Here is a tiny trained network, its code and every weight. The questions are about switching its units off for an input and a target symbol, where a switched-off unit gives its printed mean instead of its output.

import numpy as np


def w(rows, s, z=0):
    codes = np.array(rows[::2]) - 128.0
    scale = np.full(codes.shape[1], s)
    scale[-1] = z or s
    return codes * scale


def norm(h):
    return h / np.sqrt((h * h).mean(-1, keepdims=True) + 1e-5)


def f(y):
    return y / 2 * (1 + np.tanh(0.7978845608 * (y + 0.044715 * y**3)))


def softmax(a):
    e = np.exp(a - a.max(-1, keepdims=True))
    return e / e.sum(-1, keepdims=True)


def log_softmax(a):
    a = a - a.max(-1, keepdims=True)
    return a - np.log(np.exp(a).sum(-1, keepdims=True))


def net(x, mask):
    ids = ['ΓΔΘΦΨελμπτ'.index(c) for c in x.split()]
    T = len(ids)
    res = E[ids] + P[:T]
    r = norm(res)
    for j in range(2):
        rows = slice(4 * j, 4 * j + 4)
        q, k, v = (r @ M[0][rows].T for M in (Q, K, V))
        z = softmax(np.where(np.tri(T) > 0, q @ k.T / 4**0.5, -1e9)) @ v
        o = O[0][rows]
        res = res + np.where(mask[j], z, o[:, -1]) @ o[:, :-1]
    y = f(norm(res) @ A[0][:, :-1].T + A[0][:, -1])
    res = res + np.where(mask[2:6], y, B[0][:, -1]) @ B[0][:, :-1]
    return log_softmax(norm(res)[-1] @ U[:, :-1].T + U[:, -1])


Q, K, V, O, A, B = {}, {}, {}, {}, {}, {}
E = w([
[68,176,130,120],'Γ',
[96,155,163,116],'Δ',
[190,98,113,115],'Θ',
[103,135,137,84],'Φ',
[102,158,159,115],'Ψ',
[143,102,142,149],'ε',
[108,159,148,117],'λ',
[113,161,139,116],'μ',
[224,137,148,191],'π',
[205,114,133,7],'τ',
],0.02)
P = w([
[132,133,2,88],'0',
[90,49,172,94],'1',
[119,137,177,126],'2',
[128,214,75,142],'3',
[96,47,178,111],'4',
[126,133,163,131],'5',
[119,213,148,146],'6',
[106,51,172,122],'7',
[126,132,159,137],'8',
[114,193,151,149],'9',
[105,60,166,127],'10',
[130,126,156,135],'11',
[74,242,186,97],'12',
],0.023)
Q[0] = w([
[233,135,129,95],'H0',
[203,108,20,148],'H0',
[49,18,50,221],'H0',
[88,51,154,244],'H0',
[171,136,167,199],'H1',
[139,156,157,217],'H1',
[106,47,168,162],'H1',
[175,245,141,141],'H1',
],0.012)
K[0] = w([
[119,121,160,79],'H0',
[154,47,102,99],'H0',
[240,101,112,215],'H0',
[145,91,178,251],'H0',
[156,106,151,194],'H1',
[124,141,147,245],'H1',
[174,156,139,126],'H1',
[79,49,84,185],'H1',
],0.016)
V[0] = w([
[167,109,151,149],'H0',
[177,95,135,242],'H0',
[141,141,132,142],'H0',
[203,143,102,92],'H0',
[11,136,114,255],'H1',
[174,201,185,40],'H1',
[170,128,118,235],'H1',
[135,89,172,131],'H1',
],0.009)
O[0] = w([
[154,120,172,117,87],'H0',
[159,140,178,35,2],'H0',
[140,111,126,113,132],'H0',
[201,159,147,179,79],'H0',
[2,227,148,141,61],'H1',
[154,79,88,172,203],'H1',
[162,169,162,190,37],'H1',
[129,108,184,126,167],'H1',
],0.0098,0.0039)
A[0] = w([
[196,108,150,68,131],'N0',
[112,58,134,117,179],'N1',
[79,69,166,152,2],'N2',
[196,253,46,143,203],'N3',
],0.015,0.0086)
B[0] = w([
[86,196,130,134,182],'N0',
[149,148,128,175,243],'N1',
[175,152,84,154,153],'N2',
[3,86,113,89,254],'N3',
],0.019,0.0072)
U = w([
[90,127,92,94,232],'Γ',
[53,180,151,137,75],'Δ',
[117,175,252,85,197],'Θ',
[170,224,99,120,183],'Φ',
[128,156,115,196,100],'Ψ',
[162,175,115,175,151],'ε',
[100,60,254,192,3],'λ',
[173,63,188,93,180],'μ',
[123,124,155,150,57],'π',
[128,133,141,154,79],'τ',
],0.013,0.0065)

Each question gives the input, a string of symbols that net reads in full, and the target symbol t.
The units are the heads (4 rows each of Q, K, V and O) and the neurons (one row each of A and B). Each row of codes is followed by its name. A weight is (code - 128) times the scale printed after its matrix; where a second scale follows, it is the last column's (O, A, B and U).
mask holds one flag per unit, heads first, then neurons. A switched-off unit (its flag False) gives its mean, the last column of its rows in O or B, instead of its output. The means were averaged over made-up inputs and are rounded, as every weight is.
A unit's drop is (log p(t) with every unit on - log p(t) with that unit switched off) / (log p(t) with every unit on - log p(t) with every unit switched off).
The circuit of an input: a set's keep is (log p(t) with only the set's units on - log p(t) with every unit switched off) / (log p(t) with every unit on - log p(t) with every unit switched off). Starting from all 6 units, units are removed one at a time, each time the one whose removal leaves the highest keep (on an exact tie, the one counted first), for as long as the keep stays at least 0.8.
units of the circuit, in order: the units of the circuit, biggest drop first
most important unit: the unit with the biggest drop
top k neurons: the k neurons with the biggest drops, biggest first
heads that matter: for each layer, one digit per head in row order, 1 if its drop is at least 0.15 and else 0, layers parted by /
input Γ λ Δ π λ, target Θ: most important unit	H0
input ε μ Ψ Δ Ψ Δ λ Ψ, target Ψ: units of the circuit, in order	[N2 N3]
input Δ Θ μ, target ε: units of the circuit, in order	[N3 H0 N2]
input Θ Φ Δ λ π ε Φ μ τ τ Γ, target μ: heads that matter	11
input π Δ λ Φ Γ ε Δ Ψ Ψ Ψ ε Φ, target Ψ: units of the circuit, in order	[N3 N1]
input Δ ε Δ ε ε Δ Δ ε π π Γ, target Θ: units of the circuit, in order	[H0 N3]
input ε ε ε Δ λ Ψ π Φ, target Θ: units of the circuit, in order	[H0 N0]
input τ λ Γ Δ ε Θ τ Γ Θ Δ ε λ, target Θ: units of the circuit, in order	[H1 N3]
input Γ ε Δ Θ Δ ε μ ε Δ, target Θ: heads that matter	01
input Δ Ψ Φ π, target Γ: heads that matter	00
input ε Δ Γ λ μ Δ Δ Γ Ψ Φ λ, target Ψ: units of the circuit, in order	[N3 N2]
input λ Δ ε τ λ, target μ: heads that matter	11
input μ Γ Δ μ Ψ ε π Δ, target Θ: units of the circuit, in order	[H0 N0]
input Θ λ π λ Δ τ Θ μ μ τ μ, target μ: units of the circuit, in order	[H1]
input λ Γ ε Φ Γ, target λ: top 3 neurons	[N3 N0 N1]
input Ψ τ Ψ, target ε: heads that matter	01
input Δ Θ Ψ μ Δ μ Γ Δ ε Φ Γ, target λ: heads that matter	11
input Θ ε Φ ε ε Δ Θ τ Δ μ ε Ψ, target Θ: heads that matter	01
input τ π Δ Δ ε Δ Ψ Ψ Δ τ Φ, target μ: heads that matter	01
input Δ ε ε μ μ Δ Δ Δ Δ Δ ε Ψ, target Θ: heads that matter	01
input Φ μ τ π Ψ, target μ: heads that matter	11
input π Θ Θ τ Ψ Δ Δ π Γ π Θ λ, target ε: top 3 neurons	[N3 N2 N0]
